Each row is followed by its class.
[  8 -16  27   2   7   9  25   0   9  -5   2   9  -2 -21 -17  -3  13  10
   3  -1  17   7  12   2  -1  10 -24  -3   3   1 -19  15  -9  -4 -25  -1] : Fope
[  2   1  -5 -14   2  10   8  27 -21 -27  10   6 -10  -9  12  -9 -14  18
 -17  -2  26  20   5   7   7  18  -2 -10  -7  -7  -3   6 -18 -10 -10  -9] : Tib
[  9  22  17  14  -4  -2   0   8   8   3   6  13   5 -12  -1   1   8   4
  19 -26  24  12  21 -27  -9   9   8   6   1 -19 -30  15  -3 -10  -2  12] : vid
[-18   4  -7   2  11   7  -3  -5 -16   1  -9  -2   6 -11  13 -16   4   5
  10  17 -32   5  -6  30   5   1  -5  -5 -12   3   2  -8   2   9  -1   1] : Koto
[-12  10 -11   2   5  10  -6  14 -15  -4   7   1  -4 -19   9  -4   6   4
   2  -3  -5  10  -6   4   8  12  -1 -14   7   7  -7 -19 -11  -4  10  -1] : vid
[ 41  26  16  -6   0   6  -4   6  17 -25   9  19  18   6  -6  -9  13  -4
  16   0   0   8  24  15   2 -12   8  19   4 -25 -24  -8   6  -3 -16  13] : Voge
[  6  10 -11 -25 -13  -7  31   0 -13   6   1  27 -22   2  -9   5  19   6
  13 -31  40  -7  23  -9  -9  16  -1 -25   8 -13   4  15  18  -6 -17  21] : timi
[ 19   3  12   2  -4   3  -4 -26 -19 -18  15   8   6 -23   7   9  -9 -18
  -2 -13  29  13   6  -6   3  20  -1  14  -3  23 -13  -2   7 -12  -3 -27] : Bekig
[ 20  -5  -8  -1 -21  -3  -9  21  -1  37 -10  -7   7  -2 -15  -8   9 -19
   7 -15  24  -4 -21 -21  -6 -11   0  14   0   0   1   0   7   4  15   1] : vuve
[  0  23 -19  -8 -19  15  -4  22 -12  19  -7  -4  12   7   1   5  -5  -7
   0 -17  26  11  -7  23   3  -4   0   9  10   8   2   0  25  11 -15  -8] : Bekig
[-19   1 -15 -11 -14  18   9  15  -9  17 -18 -14  -2 -11   2 -19  -6 -23
   4 -17   0   3 -14   4  -1  -4   4 -11   5  14  11   8  26  19  14 -11] : Koto
[ -2  -5 -16   1 -13  10 -18   4   5  30 -15   0  18  12 -14   4  -2 -17
   0 -14  27   8  -9   9  -3   3   4  18  11  -4  14   5  12  19  13  14] : Bekig
[-10   8 -13 -12 -12  14   5   2 -13 -16   5  20 -10  -8  17  -1  10  12
  -6   3   7   8  -8  17  10  14  -4  -7   2  -4   2  -1   9 -13   2  -3] : dun
[  4  11  -2  -1 -13   3  -7  27  -1   7 -22 -12   9   8  -3 -13 -20 -10
   1 -18  24  -2 -14  -7 -17  10   5  18  -5  -4  -2  14  10  -5  13  -1] : Tib
[ 31 -12 -14  -7 -12  21   8   7  -1  18 -25  -4   3  11 -18 -16  -8 -15
 -11 -12  -6  28 -16  24 -12 -18  17  -3  10   2  -1   3  19  26  16  -8] : zul
[ -5  16   5   1  -9   5  16  -9  13  -9  -1  30  -2   9  -2   3  13   5
  15  -5  14  -6   7 -11   2   5   3   0   5 -36 -16  17  11  -7  -4  16] : dun
[-18  33   5 -13   8  13  37 -31 -21 -17   1  28  11 -15  15  -4  -6  22
   7   7 -12  10  14  34  13  -1  12 -10  -6 -29  -2  -3   5   0  -5  -6] : dun
[-28 -11  18  26 -33 -14   0 -45 -19   2  69  24 -44  17  34  19   4  16
 -52   1 -74  41  34  74  25  -7 -13 -23  -4  -4   5  -9 -22 -11  16  70] : Koto
[  5   4   5  10   1   3  -2  14  18  10  -6  11   5   1 -12  -3  12 -12
  14 -21  10   2   6 -10  -9   3   6   0  18 -11 -17   4 -11  -2   3  18] : vid
[ -4  -1  28   1  13   1  10  25  16  21 -17   1 -22  11 -25  -5   2  -3
  12  -7  24   5  38   4 -12  -3  -9   1  22   3  -5 -13  18  19 -42  27] : rebo
[-12  -5 -60 -22  -7  17   9  84 -37  12   3   6 -30   8  52 -23   7  26
  16   6  55  -6 -32  37 -15  26 -14 -11  33  20   3 -31  16  17  11  -7] : timi
[ 23   7   2  16  15   9   6  17   8   4  -8  21  -6   7  10   0   8  -9
  21  -2  -7  -2  19  19  -3  15  -5  17  14 -27 -18  -1  -1   3 -35  -8] : zul
[-14  -2 -13  15 -23   4   1  35 -18  11 -14   4  11  10 -21 -46 -12 -23
  34 -19  34   8 -47 -43 -16  20  -4  42  17 -12  -8  11  22  10  35   4] : rebo
[ 20  -1  -2   2   0   0  14   0   5   2  -3  34   8   7 -12  -6  23   4
  28  -7  -3   5  12  18 -12  15   4  16   5 -23 -25   5  -1  -3  -9  15] : zul
[  7  13 -10 -16  -2   1  14  33 -43 -12  14   4 -12  -7   6 -18   3  12
   3 -16  -9  27 -17  30 -15  24  -6   5   2  26  -3  -9   4 -11 -18 -15] : zul
[  9   9 -13 -16  11   6   2   1  -7  -1  12  13   6  10  10   2  -2  10
   3   1  -1   7   3  41   6 -11  -6   2   8   1  -1 -24   6   6  -7   1] : Voge
[ 13   0   2   1 -23   8   5 -23   0 -11   7  21  -9  -9  -4   3   1 -16
  -1  -1   7   5  10   0   9  20   3   3 -10  -2  -7  -1   9  -9   9   4] : buki
[  2  12  15 -15 -12   8  17   1  23 -13   1  25   1 -11   6  10  16   5
   4 -14  15  -6  15  -6  -1  -3  11  -4   3 -23 -17  28  11  -4  -6  18] : dun
[-28  -7  -7   2 -11  23  16  13   4  15  -8  -5   4  -6 -13 -17   4  -2
   0 -19   6  15   5  13  22  -1  -4   3   3   8  19 -10  16   4  11   0] : Fope
[ 12   0  -2  -8  -5  -9  13   0   2  12 -15  11  -1  -5  -8  -3   6  -9
  -3   8 -10   4   5  32   4  15   8  -1 -14   6   5   1  -5   7   0  12] : buki
[-14  18  17   0 -21   8   2 -12 -21 -33  44  29  35 -30   9   7  14 -15
  30  -6   8 -10  23  29  26  37  15  38   8  13 -19 -11 -16 -33   1  -9] : Bekig
[ 14   3   2  -9  -9  13   9 -13 -18 -15  14  24   2 -11  -1  -7  10 -13
  16   6 -18   1  -9  14   2  16   7  -8  -2   8 -15   7   9  -6  10 -11] : zul
[  7   3 -15  -3  -6   4  -2   4   3  20  -9  -3   4  22 -13   1   4 -15
   4 -12  -5   5   1  21  11 -16   1   9  20  -4   4 -14  19  18  14   5] : Voge
[ -3   5 -12  11 -15  17  -5  18  11  20 -17  -4  10   6  -1  -3   0 -17
   9 -19   4  10 -11   8  -1  -5  13  -8  22   0 -11   2  11  11  25   2] : vid
[ 18   1  12 -18   8 -11   5  21  12  10  10  15   0  -5  -9   4  26   5
  17 -17  42   0  19 -25  -9   3   7  -6 -10 -12   0  15  -3  -5 -22  17] : vuve
[-65  20 -16 -23  47 -14 -39 -34 -48  50 -45 -42 -27 -30 -27  -1   7  70
 -27  -3  23 -13  57  -3  -4  18 -40  13 -36  23 114 -31 -15 -19 -52 -35] : Fope
[ 49  23   5  22  62 -20 -26 -49 -42 -36   4  42   0 -32  40   1  17  -7
  68   6  58  -3 -50 -48  -6   2  36  69 -49 -59 -25   1 -28   3  29 -49] : vid
[ 17  27   0   5  -4  17 -12 -14  -6  -9 -15   2   3 -22  10   2   5 -25
   8 -22   0   4  -1   2   1 -14  24   5  11  -7  -9 -13  18   2  23 -20] : vid
[ 22  -6  10   4  16  -5   5 -40 -13  -9  -5  15 -12 -19  -4  -1  16 -28
  20   1   8   8  -2   7   8  20   1   1 -22   4  -1 -23   0 -12   3 -26] : vuve
[-10   7 -18  -5 -15  16   0   7 -10  16  -8 -10  17   4 -10   6 -13 -10
  -2 -19  25  10 -10  14   4   4   6   8   9  10   6  -1  17  12   2 -14] : Bekig
[ -4  18 -21 -30 -23 -19  38 -90 -38 -32 -15  14 -39  -1 -11 -57  14  41
 -48 -54 -10  45  57 -36   3 -45   8 -39   1 -16  26  36   5  -4  33  -9] : timi
[  6  -2   4  13  -7   5   5  11  -2  32 -25 -13   5 -17 -14  -3  -7 -14
   4 -25  26   1 -19 -12 -11   9 -10  28  -9  -1  10   0  22   4   9 -11] : Fope
[ -7  13   9 -16   0   5  17  13   1 -10   3  26  -7 -10   2  -7   7   0
  17   4  27 -15  21  -1   4  15   3 -11  -4 -15 -17   9  -2  -1   0  14] : Tib
[ 62 -42 -11  18  34 -43  -2  29 -21  47 -13  -4   4  15  -2 -10   6  -2
  24  -1  33   0 -30 -66  -2 -16 -18   7  10  33 -21  21   6   9 -15  -2] : timi
[-22  -1  -5   5 -16  35   7  25  12  30 -21 -12  -6   9 -10  -3  -1  -8
   7 -14  20   7 -13  22  -2   0 -16  -1  13   0  15  -3  37  19   3   6] : Fope
[ 39   0 -13  -5 -12  -7   3   8 -14  -1 -24  -4   4   2  -4 -16  -1 -10
  -3 -18   7  -4 -18  -9 -22   5   4   5  13 -10  -1  13   8  -2   9  -1] : timi
[  4  15 -17  24  -5   1 -10  24 -11  26 -21  -7  17 -12  -7  -7   0  -7
  21 -12   6   1 -26 -20  -7  19  -4  17   4 -11 -22  -9   2  -3  18  -7] : vid
[ 28  17  -1  12 -18   1 -19 -20   8  13 -26 -11  14 -14  -4   9 -20 -18
 -12 -25  33   4  -7 -15 -24  12   7  34 -27  -4 -11  -8  24  -1  19 -13] : Bekig
[  5  11  -7  -5  -9   5   0   4   3  27  -6  -1   8  26  -9  -2  -6  -5
   9  -6   4   4  -2  26  -3 -21  -3   7  15  -1  -2  -2  22  20   7   6] : Voge
[ -6   4  -5  -3  17  -2   9  -2  -8  -4   0  17 -10  -4   0  -1   8  -1
  10  10  -2   4  14  18  14  28  -2   2 -11  -6  14 -18  -7   0 -17   9] : buki
[-39  -3 -12  -1   0  21   7  29 -18  -5  -2 -14 -10  17 -16 -18 -20  -2
   8   7   9  10 -11   1   9  22   3 -18  14  17  16 -31  28  10  12  -6] : rebo
[ -8   3 -17  -9   3  -2  13   9 -28  -2   0  11  -8   3  14  -9  -5  -9
 -12   5 -13   2   5  35  32   6   6 -21   5  10  15  -4  -6  -4   7 -12] : Tib
[ 13   9   3  -7 -11  -7  18  -2  13   4  -5  33 -10   1 -14   5  14  -7
  15  -7  24  -9  22  -5  -5  28  -4  -1  -6 -18  -9  17   4  -6 -21  18] : buki
[-14   4 -12  17 -12  23  -5  23   4  21 -10  -6  -3   7 -11  -3   5 -16
  10 -18   2  14  -2  10  13  -1   5  -3  27  -4  -6 -15   2   9  10   5] : vid
[  7 -10  -5   7 -19 -10 -14  29 -20   1 -13   6  -2   7 -29 -30  20 -13
  28  24  24 -32 -11   7  -1  23   0  34  23  28 -10 -22 -14 -19   5 -26] : rebo
[-21  -4 -10  11 -14   1   3  21 -11  16   0   1 -12  16   3  -9 -13  -7
  -1   1   3  -2  -3   5  12   6   5  -3  14   7   6 -12  18  11  22   0] : rebo
[ 25   6   0   3 -27 -10  -9  -7  -2  20   6   1   8   9 -15   1  -9 -13
  -4 -10  14 -15 -15  -9 -14  -6  -5  27   1  -6 -12   4   0  -1  24   0] : Voge
[ -1  11 -16 -12 -20  26   9  14 -26 -27   8   6  -8  -8  12 -11  -1  11
 -11  -1   6  26  13  37  -5  24   6 -25  10  -8   1 -14  20  -7   1  -7] : Koto
[ 14   7  11  -2 -15   3  17 -22  -2 -26  10  22 -12  -7  -4  11  10 -11
  13  -9  21   3  21   0   7  23  15   4  -7  -2 -17   3  13 -11   1  -7] : buki
[  6  -1  19  11  -3  -9  -6   0 -15 -19  15   2 -17  -5  16  -4 -17  -3
 -11  11   3  -1   3 -15   0  18   6  -5  -4   8  -7   3   8  -3  17 -12] : rebo
[  7   2   6  -6  -5   2  13 -10   6   0  -6  17  -6  -9  -8  -1  17   0
  15 -16  19   8  24   1  -7  -1   1  -3  -8  -9 -18  11  14  -3 -18  11] : Koto
[-22   5  -4  -2  10  -3  -2  15 -28 -15  18  12 -15  -4  17  -8  -8  10
  -4  18  -3  -4   3  13  14  24  -1 -10  -2   8  16 -20  -2  -5  -3  -6] : rebo
[ 19   0  -2  -2  -2   3   1   4 -14 -18  -4  13   7 -12   6  -2  -1 -14
  12  12  10 -15  -9   5  10  11   5   3  -1   4 -25  -8   2 -12  15 -15] : Tib
[-13  41 -18  24 -74  -2  13  -4 -63  65  37  17  57  13   0 -33 -30 -29
   3 -22 -68   3 -10  22  37 -34  28  42  19   3  13   2  16 -10  54  13] : zul
[-42  -7   3   7  16   9  21   8 -16   6  -8 -23 -21   6 -27  -4 -10 -14
   7  -4  -4   1   5 -16  30  13 -10 -13  11   7   3 -22  -3  12   0  -2] : Tib
[ 10  -1  -9   5 -11   0 -13  24  -6  28  -7 -10   9  10  -7 -15  -6 -14
   6 -17  25  12 -20 -11 -17  12  -3  13   1   2  16  -6  12  -5  12   0] : vuve
[ 22  -2   7 -12   1 -10   9   9   8   3  11  19  -4   2  -5  -1  25   6
  10 -11  30   3  18  -7  -6  -3   6  -7   1  -9  -8   7  -7  -8 -13   9] : vuve
[ 16   4   4   0 -14   0   7 -17   0 -11   4  22 -11  -5   3   5   9 -15
  10   4   8   2   2   8   9  16  11   4 -20   4 -12   2  11  -4  10   0] : buki
[-15  -5 -10  12 -20   4   0  21 -14  22  -7   1  -8  19  -1 -18 -12  -9
   3   1   8  -2  -8  10   2  -3  -1   7  26  12   1 -13  21  11  18  -2] : rebo
[-20  28 -20  12 -17 -30  24 -32  11  19 -20  50  -5  28  20 -53  -9 -16
  12  14 -32 -26 -14 -10 -26  40 -21 -25 -11 -31   1  47  15   6  49  22] : buki
[-19  14  16  37  31   7  -6  19 -21  18  20 -12 -26 -41  18   5 -18  -5
   7  26   7  -9   3 -74  29  35 -23 -22 -15 -20 -15 -12 -22  19  -1 -11] : vid
[-38   3 -25   2 -16  26  -9  35  -4  30 -28 -10 -12  33 -13 -20 -11   8
  12  21  20 -16   0  44  -5   1  -6   3  25  12  15 -42  21  16   0  -4] : rebo
[ 39   8 -17   7 -15 -15 -25  24  -3  25 -20  -3  22  -3   8  -5  -3 -23
  -6 -19  29   0 -22  -8 -15   6   4  36  -3  15  -5   7  14  -1  11 -15] : Bekig
[  9 -13 -19   2 -15  -6  -3  11 -22  61 -37 -25  14  -5 -28  -4  -8 -22
  -2 -22   4  -4 -26  10  -9 -23  -1  31   4  18  12  -4   3  13  -2  -9] : Koto
[  5   3 -20   3  11  10  -8  24  -9   1 -11   5  10  -7   4 -10   7  -1
   5  -4  -3  14 -14  13  -2  11   2 -10  22  -7  -2 -11  -9   4   8   0] : vid
[ 20  -3  -4  15 -23 -16 -10   9 -11   1 -12  -6  -8  16   3 -22 -28  -8
 -36 -28   7  15 -12 -28 -33   9   1   9  21  -7   7  15  24  -3  33   0] : rebo
[ 29   5  -5  14 -16   2 -17  17 -15  15 -13 -21   9 -10 -15   5  -9 -14
  -9 -29  22   8 -20 -32 -14  -4  11  15  20   0 -11   2   0  -5  16 -17] : vid
[ 26  -2   4   6 -12  -5 -15 -13   7 -24   4  17  -3  -1 -17   5  21  -4
  -7   6  -7   6  22   0   2  29  10  13  -4 -21   2 -11  -7 -15   9  29] : buki
[ 40 -11 -10   6  -5   0 -11  15 -17  23 -17   8  12  -6 -13 -11   2 -13
   9   3  -2   9 -35   1 -24  22  -1  22  -5  -7  -9   4   6   8  16   3] : zul
